Here is a tiny trained network, its code and every weight. The questions are about switching its units off for an input and a class, where a switched-off unit gives its printed mean instead of its output.

import numpy as np


def w(rows, s, z=0):
    codes = np.array(rows[::2]) - 128.0
    scale = np.full(codes.shape[1], s)
    scale[-1] = z or s
    return codes * scale


def norm(h):
    return h / np.sqrt((h * h).mean(-1, keepdims=True) + 1e-5)


def f(y):
    return y / 2 * (1 + np.tanh(0.7978845608 * (y + 0.044715 * y**3)))


def log_softmax(a):
    a = a - a.max(-1, keepdims=True)
    return a - np.log(np.exp(a).sum(-1, keepdims=True))


def net(x, mask):
    res = np.array(x, float).reshape(1, 7) / 4 @ E
    u = 0
    for l in range(2):
        y = f(norm(res) @ A[l][:, :-1].T + A[l][:, -1])
        res = res + np.where(mask[u : u + 14], y, B[l][:, -1]) @ B[l][:, :-1]
        u += 14
    return log_softmax(norm(res)[-1] @ U[:, :-1].T + U[:, -1])


A, B = {}, {}
E = w([
[107,117,64,254,126,66],'x0',
[165,219,27,83,179,112],'x1',
[187,87,77,126,31,156],'x2',
[220,154,171,186,170,164],'x3',
[184,106,162,96,107,8],'x4',
[129,130,128,128,128,128],'x5',
[129,128,129,128,128,128],'x6',
],0.0059)
A[0] = w([
[161,125,146,129,110,60,39],'0.n0',
[211,130,211,182,152,158,9],'0.n1',
[110,76,232,150,86,106,32],'0.n2',
[82,131,216,126,202,71,6],'0.n3',
[157,134,71,93,170,105,119],'0.n4',
[170,110,111,127,49,164,70],'0.n5',
[160,95,206,90,113,7,18],'0.n6',
[182,97,118,126,40,131,51],'0.n7',
[87,92,112,239,102,59,35],'0.n8',
[86,84,164,166,99,166,99],'0.n9',
[9,104,129,69,64,90,50],'0.n10',
[138,106,220,11,108,172,36],'0.n11',
[81,152,162,132,184,128,36],'0.n12',
[49,119,135,159,133,240,4],'0.n13',
],0.013,0.0032)
B[0] = w([
[142,118,107,142,96,183,167],'0.n0',
[196,34,126,149,217,103,196],'0.n1',
[165,197,137,17,129,79,211],'0.n2',
[1,87,122,86,150,132,189],'0.n3',
[160,155,187,41,137,145,181],'0.n4',
[29,97,128,97,159,133,176],'0.n5',
[170,112,49,132,48,234,238],'0.n6',
[23,91,118,95,149,139,188],'0.n7',
[108,178,226,200,132,144,230],'0.n8',
[144,163,126,51,119,101,181],'0.n9',
[199,53,132,148,234,107,226],'0.n10',
[108,194,205,237,121,118,254],'0.n11',
[51,102,103,117,109,106,155],'0.n12',
[169,108,79,112,48,231,195],'0.n13',
],0.025,0.0074)
A[1] = w([
[117,117,143,124,144,153,116],'1.n0',
[165,212,84,63,111,56,66],'1.n1',
[122,170,159,202,98,99,52],'1.n2',
[160,195,128,50,97,59,75],'1.n3',
[176,81,91,158,166,70,47],'1.n4',
[112,193,155,195,128,133,27],'1.n5',
[126,128,129,109,105,156,82],'1.n6',
[161,133,55,150,68,142,52],'1.n7',
[106,144,160,140,150,72,145],'1.n8',
[182,80,101,157,180,83,1],'1.n9',
[153,122,50,142,66,168,4],'1.n10',
[3,88,75,120,124,62,52],'1.n11',
[119,175,169,212,86,70,25],'1.n12',
[184,85,109,148,178,89,31],'1.n13',
],0.016,0.0036)
B[1] = w([
[140,163,73,159,119,48,198],'1.n0',
[149,134,165,27,97,80,187],'1.n1',
[111,171,188,162,136,120,219],'1.n2',
[165,157,102,73,119,30,222],'1.n3',
[177,74,141,139,190,132,180],'1.n4',
[127,146,185,169,117,75,255],'1.n5',
[157,140,88,162,119,95,177],'1.n6',
[133,85,118,109,67,201,190],'1.n7',
[172,115,105,126,62,181,215],'1.n8',
[172,64,120,148,192,110,200],'1.n9',
[174,130,60,163,54,160,231],'1.n10',
[5,133,82,98,162,130,229],'1.n11',
[121,190,188,195,124,128,221],'1.n12',
[158,66,119,158,185,110,205],'1.n13',
],0.031,0.0045)
U = w([
[115,207,209,219,114,109,168],'0',
[165,129,52,144,53,193,234],'1',
[2,131,83,97,167,111,138],'2',
[202,64,127,149,223,96,47],'3',
[179,190,133,35,105,47,5],'4',
],0.015,0.0012)

Each question gives the input, the list of numbers given to net, and the class t.
The units are the neurons (one row each of A and B). Each row of codes is followed by its name. A weight is (code - 128) times the scale printed after its matrix; where a second scale follows, it is the last column's (A, B and U).
mask holds one flag per neuron, layer by layer. A switched-off neuron (its flag False) gives its mean, the last column of its row in B, instead of its output. The means were averaged over made-up inputs and are rounded, as every weight is.
A unit's drop is (log p(t) with every unit on - log p(t) with that unit switched off) / (log p(t) with every unit on - log p(t) with every unit switched off).
The circuit of an input: a set's keep is (log p(t) with only the set's units on - log p(t) with every unit switched off) / (log p(t) with every unit on - log p(t) with every unit switched off). Starting from the 12 units with the biggest drops (on a tie, the unit counted first), units are removed one at a time, each time the one whose removal leaves the highest keep (on an exact tie, the one counted first), for as long as the keep stays at least 0.8.
circuit, biggest first: the units of the circuit, biggest drop first
top k neurons: the k neurons with the biggest drops, biggest first
top k neurons in layer l: the k neurons of layer l with the biggest drops, biggest first
input [-1,2,-8,-7,7,-1,-2], class 2: circuit, biggest first : (0.n3)
input [-3,8,7,7,-7,-7,8], class 4: top 3 neurons in layer 0 : (0.n6 0.n10 0.n4)
input [0,2,1,-5,4,7,-2], class 3: top 2 neurons : (0.n10 0.n13)
input [4,7,-6,4,-1,1,7], class 4: top 2 neurons : (0.n4 0.n11)
input [-7,5,1,8,-6,4,-6], class 3: top 4 neurons : (0.n1 0.n8 0.n6 1.n12)
input [3,5,-3,-5,4,-8,5], class 3: top 3 neurons : (0.n10 0.n2 0.n13)
input [2,-5,-1,-7,-7,-3,8], class 1: top 2 neurons : (0.n13 0.n1)
input [4,5,-1,5,0,4,-6], class 3: top 4 neurons : (0.n11 0.n2 0.n9 0.n8)
input [-4,4,7,7,0,4,-1], class 2: top 3 neurons : (0.n5 0.n7 0.n10)
input [-5,4,5,-5,0,4,7], class 0: top 2 neurons : (0.n11 0.n1)
input [-7,-8,-3,3,-6,-6,-3], class 4: top 4 neurons : (0.n2 0.n9 0.n8 0.n6)
input [2,-5,-1,7,5,-7,0], class 3: top 2 neurons : (0.n1 0.n13)
input [-4,-8,8,-5,-5,-1,4], class 2: top 2 neurons : (0.n5 0.n7)
input [-6,8,-5,-7,8,5,0], class 1: top 2 neurons in layer 0 : (0.n6 0.n2)
input [-1,6,6,0,6,-5,-1], class 1: circuit, biggest first : (0.n6)
input [3,-6,-5,4,5,-2,-6], class 4: top 4 neurons : (0.n2 0.n13 0.n7 0.n10)
input [2,-2,8,-6,6,2,6], class 2: top 2 neurons : (0.n7 0.n5)
input [-1,-4,-8,7,-7,-7,-3], class 2: top 2 neurons in layer 0 : (0.n3 0.n12)
input [-7,5,3,-6,2,6,-7], class 0: top 2 neurons in layer 0 : (0.n11 0.n1)
input [6,-8,5,-7,-3,-6,-2], class 4: circuit, biggest first : (0.n9)
input [3,-1,-4,4,1,-4,0], class 2: top 2 neurons in layer 0 : (0.n3 0.n10)
input [-5,4,-4,4,6,-6,1], class 1: top 2 neurons in layer 0 : (0.n6 0.n8)
input [-6,-6,-8,1,6,2,-1], class 2: top 2 neurons in layer 0 : (0.n3 0.n8)
input [5,-6,8,6,2,-1,-4], class 2: top 2 neurons in layer 0 : (0.n7 0.n5)
input [5,-8,-7,-4,-6,4,-1], class 4: top 4 neurons in layer 0 : (0.n9 0.n2 0.n6 0.n11)
input [6,-2,-7,6,1,-6,3], class 2: top 2 neurons in layer 0 : (0.n3 0.n11)
